Each row is followed by its class number.
[ 54   5 -76 -66 -25 -17   1 -14  55 -33 -35 -34  49  -1  11  -1 -18 -16
  27 -61  -4 -60 -27  50  27 -12   2  68 -11   0 -16   3  31   5] : 3
[-21  64 -31  -7 -29 -13   4   6  -6  -9  14   6 -46  31  54  24  38  46
 -27 -18 -18  78  75  25 -28  21  27  10 -59 -38 -44   9 -60  45] : 5
[ -6 -49  18  72 -13 -12  43  25  46 -27 -46 -27 -13   0 -18 -40 -63 -37
  43  31 -41 -24  54 -30 -12 -25 -68 -91   1  29  58 -28  37  74] : 10
[ 60  32 -53 -64 -24  -6   6 -46  87 -31  -6  -3  32   3  31 -14 -23  -4
  -1 -83  -3 -30 -19  37  27  13  12  40 -10 -11  -3  22  17 -13] : 1
[ 30   3  -9 -27  75 -30  18   8  48  -2   0  27 -46  -6  -3  13 -54  31
  29  12  -1  -1 -16   6  57 -42  21  42   4 -24 -68  13 -51 -36] : 2
[-27 -18 -10  20   3 -29 -16  37  36 -35 -58  45 -46  -1  29  -4 -20  71
  63  55   0  -5  -9  -5  42 -75   5  -7  -9 -23 -64   2 -17   4] : 8
[ 13 -19  -6  -5 -11  26 -41  12 -29   8  10 -36  -1 -33  38  -8 -11 -28
  -7 -24  -3  30  78   4 -38  18  67  -4 -57   8  14  22 -69  48] : 2
[ -4 -17   1 -12  13  47 -29  -1  -8  21  21 -52  12 -41  58  -2  -2 -31
  -6 -20  23  33  79 -26 -42   6  73 -14 -34  11  29  24 -73  46] : 0
[ 56  29 -78 -72 -21  -8   8 -31  80 -41  -3 -15  37   7  33  -8 -25   5
   6 -87  -6  -9  -9  50  29  -9  15  36 -11 -20  -8  24   5   1] : 10
[ 69   1 -73 -75 -31 -28   1 -29  51 -33 -35 -26  37  19  10 -10 -25 -14
  34 -74   8 -61 -24  55  34  12  -3  66 -20   8 -13  -2  38 -15] : 11
[-27  60 -38  -3 -22  -7   9   9  -4 -12  -3  12 -48  27  59  19  38  50
 -35 -14 -25  71  73  23 -18   8  22   0 -51 -33 -53  17 -68  42] : 3
[-12  33  -3  -3 -50   8   7  -7  35 -13   0 -12 -35  11  38  28  30 -35
 -32 -19  -5  81  90  50  -5  23  23  28 -64 -56 -38  27 -61  23] : 6
[ 60  -1 -58 -68 -30 -37   5 -25  51 -29 -18 -33  38   1   7   0 -22  -8
  35 -69  19 -57 -29  54  35   1  13  74  -8  -1  -8  -2  28  -8] : 5
[ 17 -10  16 -21  88 -35  26  -8  65  -1 -14  32 -50  11   9   5 -54  33
  18  22  26 -18 -10   8  64 -34   1  31  18 -11 -76 -10 -43 -30] : 4
[-10  25  -8  -4 -53   7  18   2  23 -19  -8 -21 -41  16  63  30  31 -24
 -31 -24  -8  79  83  48   0  14  28  29 -61 -58 -41  33 -55  24] : 0
[-35   1 -10  20 -17 -33 -22  39  35 -51 -35  45 -42 -14  37  -2 -21  82
  78  62   8   1  -3 -10  37 -72  -2 -16  -2  -4 -59 -10  -5  22] : 1
[ 54  -4 -55 -64 -43 -32  -2 -15  42 -28 -33 -39  46   5   7  -8 -16 -11
  38 -59   6 -67 -19  69  35  11 -12  70 -15  -1 -16  -5  25   7] : 4
[-10   7 -29  19 -25  12 -43  16 -58  11   6 -29   5   2  38 -32 -37 -47
  22 -45 -57  23  55 -42 -78  65  68   6 -82  31  -3  21 -18  46] : 7
[ -5 -48  36  53 -26  -1  37  21  69 -37 -48 -27 -17  -3   0 -32 -50 -46
  47  37 -38 -34  58 -28  -3 -13 -65 -78   7  21  37 -17  34  80] : 11
[ -2  -4 -40  14  -4  29 -37  11 -37   6   4 -23   7   8  49 -32 -14 -40
  11 -28 -39  42  76 -41 -66  38  41 -10 -73  37  10   9 -18  54] : 11
[ 61  23 -50 -70  -5 -22  20 -31  77 -38   7 -19  28  -6  27   5 -11  -3
  -4 -80 -13 -30 -24  58  35 -13  15  47 -13 -30   2  12  10  -1] : 9
[-11  -1 -37   9 -30   8 -47  14 -49   3 -11 -33   3  -3  39 -31 -15 -49
  36 -46 -31  33  68 -36 -63  51  53   0 -82  34   9  21   0  42] : 6
[-10 -23  -8 -12  16  48 -37   6 -32  27  25 -37  11 -34  47 -11 -16 -46
  -4 -20  14  47  78 -24 -48  25  75  -8 -37  24  26  19 -75  55] : 10
[ 68  31 -54 -71  -8   0  22 -38  75 -32   1 -24  36  -5  25   1 -16  -4
  -5 -81  -8 -18 -16  55  29  -6  18  28 -13 -18   0  17 -12   4] : 7
[  8  -3 -39   5  -6  23 -47  14 -41   8   2 -25   0   8  50 -29 -14 -39
  33 -29 -53  35  69 -42 -69  46  41  -3 -74  38  13  18 -24  57] : 11
[ 13  -6  12 -24  96 -31  35   0  67  -8   0  20 -48  -8  19  13 -42  29
  23  19  13  -6 -19  -2  57 -52  17  28  24 -24 -68   1 -40 -27] : 0
[-13   3 -55  10   1  17 -39  15 -53   7 -11 -24   0   3  60 -29 -19 -37
  17 -39 -46  31  70 -48 -66  42  58   0 -72  42   0  20 -14  57] : 3
[ -1 -43  20  58 -28  -3  46  19  66 -32 -48 -32  -5 -11  -5 -38 -60 -60
  44  18 -36 -43  54 -12  -2 -13 -51 -70   5  18  50 -18  38  85] : 1
[-22  -2   0  24   0 -35 -16  29  36 -38 -37  45 -52  -2  25  -1 -35  67
  64  53  11 -14 -14  -9  38 -62  14  -3  -2  -5 -56 -11  -4   1] : 1
[ -4 -54  21  56 -34  -1  51  44  58 -40 -30 -48   3 -20  -4 -23 -56 -53
  38  26 -54 -36  49  -3  -2 -27 -58 -64  -3  10  55 -22  24 102] : 9
[ -8   6 -54  14 -17  14 -44  11 -42  13  -7 -28   2   3  40 -25 -15 -26
  22 -34 -37  37  70 -51 -65  40  52  -9 -76  30   9  22 -16  57] : 2
[ 67  23 -62 -75 -12   0  16 -41  87 -34 -12 -23  23   1  43   0 -18  -7
   0 -86   8 -20  -4  49  30  -2  28  42 -12 -22  -1  25  -8   7] : 5
[-29  -8  -5  21 -18 -44 -18  41  34 -47 -49  45 -47   9  25   5 -34  73
  54  54   1  -2 -14   0  36 -65   2  -9 -17 -15 -84  -9  -2  13] : 7
[ -4  26  -6  -2 -45  -3  22   2  27 -23   1 -16 -42  13  48  32  36 -26
 -25 -20 -12  68  85  50   0  16  28  24 -53 -47 -45  16 -71  41] : 3
[ 57   1 -60 -58 -37 -44   7 -25  48 -31 -36 -24  49  10  -3 -17 -25  -7
  19 -62  11 -72 -27  66  44  12 -16  76 -23   0 -21 -20  45 -12] : 4
[ 56  26 -55 -64 -17   8  19 -41  81 -43 -17 -23  30  12  40  -4  -9   7
 -13 -95  -9 -22  -9  52  25 -11  18  28 -11 -27   3  28   8  -8] : 8
[-15  28  13  11 -62  -5  22  -4  23 -20   2  -4 -45  18  42  23  30 -30
 -29 -16  -7  77  82  47  -1  28  14  30 -58 -44 -44  11 -45  28] : 1
[-21 -16  17  24  -6 -52 -25  44  43 -42 -42  47 -45   0  21   0 -23  77
  55  73   4 -16  -3  14  49 -71 -10   0  -9 -24 -77 -20 -13  17] : 4
[  3  -2 -32   6  -7  12 -38  18 -42  12  -6 -23  -6  11  48 -35 -14 -40
  31 -34 -47  28  64 -46 -58  47  47  -3 -80  37   6  10 -10  52] : 11
[  -5  -26   77   55   43   42  103   -5   78   -3   22  -77   -5  -18
  -27  -14  -62 -114   35   12  -47  -18   36  -51    4   14  -34  -30
   34   13   43  -30  -10   31] : 8
[ 67  -2 -56 -68 -25 -36   3 -20  51 -18 -20 -25  51  10  -1 -12 -37 -22
  22 -68   3 -76 -36  56  40  17  -1  80 -27  -6 -13 -13  37 -25] : 4
[ 22   1  -8 -26  77 -35  16   4  54 -11  -7  34 -51   6   9  12 -48  35
  20  15   5  -2 -19   8  58 -37  17  33   6 -18 -77  -2 -37 -21] : 2
[ 68  27 -52 -87 -15  -3  16 -33  89 -40   9 -23  39  -6  31   5 -20  -4
 -14 -94  -3 -23 -17  55  33  -4  13  51 -14 -26  -4  22   5  -8] : 9
[ -5  24  -2  -2 -53   5  16   6  34 -18   3 -13 -36  20  41  25  23 -38
 -18 -14 -12  77  98  48   6  18  18  26 -61 -56 -46  23 -56  27] : 11
[ -9  61 -33  -6 -27 -33  15  20  -6  -4  14  10 -39  33  32  16  28  31
 -28 -28 -50  64  58  35 -19  25   9  28 -79 -47 -53   2 -45  32] : 9
[ 55  23 -58 -68 -23   2  16 -42  82 -40 -16 -13  33   6  36  -2 -10   2
  -8 -83  -4 -22 -16  50  35  -4  12  43 -14 -28  -2  23  11 -20] : 8
[ -1 -18  18 -18   4  38 -36   9 -15  19   8 -46  -1 -34  52  -2 -18 -49
 -23 -36  23  18  86   2 -41  18  96   7 -41  -1  18  28 -58  55] : 5
[ -13  -11   62   51   19   32   97   18   79   -4   17  -81   -8  -24
  -11  -14  -62 -114   52    6  -58  -13   47  -49    0   -3  -31  -28
   19    6   32  -19    6   53] : 1
[ -9 -18  45  56  43  19  99   2  63 -10  21 -67 -19 -27 -19 -10 -55 -92
  40  32 -55   0  47 -49   6   1 -45 -39  20  15  33 -38 -13  57] : 2
[  2 -17  11 -11   5  36 -30  -2 -28  17  21 -28  -6 -26  33  -5  -6 -29
  -4 -20  21  32  50 -24 -38  32  58  -9 -43  30  23   8 -63  17] : 6
[ -9  23  -4 -11 -65 -12  11   0  38 -28   3 -12 -29  18  60  32  34 -16
 -35 -32  -2  76  82  48   8  14  21  28 -58 -60 -45  30 -32  22] : 0
[-10 -52  11  65 -20   2  47  23  60 -39 -45 -36 -15  -5  -1 -27 -51 -45
  50  36 -35 -11  64 -21 -11 -30 -61 -95  11  22  61 -22  20 106] : 10
[  5 -23  16  -9  17  63 -13  -7 -28  25  25 -41   0 -23  36  -6 -18 -50
 -16 -36   8  34  66 -24 -46  43  71  -1 -33  18  26  26 -81  17] : 8
[-15   6 -54  20 -12  20 -43  15 -54   2 -12 -23  -2   7  57 -27 -11 -29
  25 -28 -44  36  67 -56 -70  42  53  -7 -73  49   6  13 -15  60] : 3
[-18 -10  -2  18   1 -44 -17  38  36 -48 -44  51 -59   6  30  -6 -14  84
  67  68  -2   5   1  -5  37 -70 -17 -15 -17  -8 -80 -17 -20  11] : 11
[ 55  -1 -64 -65 -38 -32   4 -16  38 -28 -32 -34  56  -1  -3 -15  -9 -16
  29 -80  -9 -66 -31  66  26   6   5  76 -22 -16 -16   1  38  -7] : 8
[-21  25 -13  -4 -60   1  17  -3  29 -23  -8  -8 -35  15  49  32  30 -15
 -39 -19   3  78  83  48   1  15  15  29 -61 -52 -43  21 -48  34] : 9
[ 16 -12   4 -28  87 -16  33   3  63 -12  -4  26 -51  -6  17  18 -45  21
  13  19  16 -11 -19   1  52 -46  31  37  25 -14 -77   1 -60 -14] : 3
[-14 -11 -32  24  -7  26 -30   6 -47   3  -1 -26  10  -1  41 -35 -25 -56
  20 -37 -46  29  64 -46 -65  54  51  -1 -66  33  18  13  -4  43] : 8
[-10  -3 -46   9   1  27 -42  13 -50   6  -5 -28  -2  -7  53 -21 -23 -46
  22 -32 -39  28  72 -55 -75  40  63  -2 -64  39  11  25 -21  55] : 3
[  2 -11  19 -21  76 -23  22   2  48 -14 -15  34 -51 -10  15  12 -29  34
  30  27  15  -2 -18   1  54 -50  14  27  14 -27 -70  -2 -37 -33] : 8
[-21  55 -44  -7 -30 -22  11   3   2 -19   4   7 -39  33  59  24  48  43
 -29 -17 -21  73  64  38 -17  14  15  10 -55 -48 -51  10 -45  44] : 0
[ -4 -45  12  74 -11  14  59  10  66 -37 -51 -36 -18  -7  -1 -26 -68 -60
  27  39 -51 -40  54 -28 -10 -17 -55 -67  12  29  56 -19  16  82] : 3
[-19  63 -44   1 -39 -16  10  14 -11 -10  13   7 -34  22  44  12  29  26
  -9 -28 -35  67  68  28 -25  16  31  20 -66 -42 -44  16 -44  37] : 1
[ -9 -18   8 -19  -8  43 -39   5 -18  19  12 -38  -5 -27  53   2 -24 -28
 -13 -32  25  27  75 -22 -43  27  74   1 -47  16  16  32 -67  29] : 9
[ 58   7 -67 -73 -32 -31  -2 -14  51 -34 -33 -33  51   0  18 -10 -15  -3
  27 -70   0 -61 -34  58  36   0  -3  61 -12  -5  -8   4  47   1] : 0
[ -9  19  12  -5 -48 -19  13  -5  19 -28   5  10 -51  30  46  28  43  -9
 -30 -13  -4  81  77  45  10  18  11  27 -52 -45 -56  17 -37  17] : 11
[ -9 -32  19  67 -13   2  59  22  51 -28 -33 -35 -13  -2  -8 -23 -63 -36
  42  37 -41 -31  37 -28  -4 -17 -48 -84   1  28  47 -38  11  81] : 7
[ -15  -21   56   46   21   43   87   16   76   -5   16  -79    0  -39
   -2  -18  -62 -108   56   15  -60  -16   44  -54   -6   -6  -33  -31
   26   13   40  -12   -3   64] : 1
[ -4 -22  15 -13   1  50 -36   1 -33  12  18 -47   0 -37  49   0  -8 -40
 -15 -28  37  36  90  -7 -50  26  81  -8 -32  18  25  24 -69  49] : 5
[ 70  34 -62 -70 -26 -25   6 -36  86 -42  -2 -11  27   3  20  -1 -21   1
  -5 -80 -14 -32 -12  58  35   5  15  39 -22 -33  -8  16  11  -5] : 2
[ 68  28 -59 -78  -7   6  11 -35  76 -40  -9 -15  28   3  34 -10  -9   4
   9 -80   1 -14  -9  38  31  -9  12  31 -14 -14 -13  23  -1 -14] : 11
[  3 -14   2  -4   2  42 -42   5 -27  14  17 -31  -4 -31  36  -2 -14  -9
  -7 -15  17  34  70 -23 -39  12  70 -21 -35  21  22  27 -75  36] : 2
[ -3 -17   8  -1  10  34 -31  -2 -32  20  13 -37   5 -26  43 -14 -12 -25
   3 -12  19  25  77 -20 -31  27  49  -9 -38  30  22   8 -66  36] : 4
[-10 -14  13 -13   4  60 -28   7 -21  18  17 -44   5 -41  51 -12 -15 -46
  -7 -33  15  31  75 -26 -55  20  77  -6 -34  19  13  30 -63  48] : 1
[ -6 -46  37  62 -16   0  47  13  67 -31 -23 -37  -6  -4  -8 -23 -63 -53
  26  25 -38 -32  42 -30  -3  -8 -62 -64   6  29  56 -28  36  67] : 9
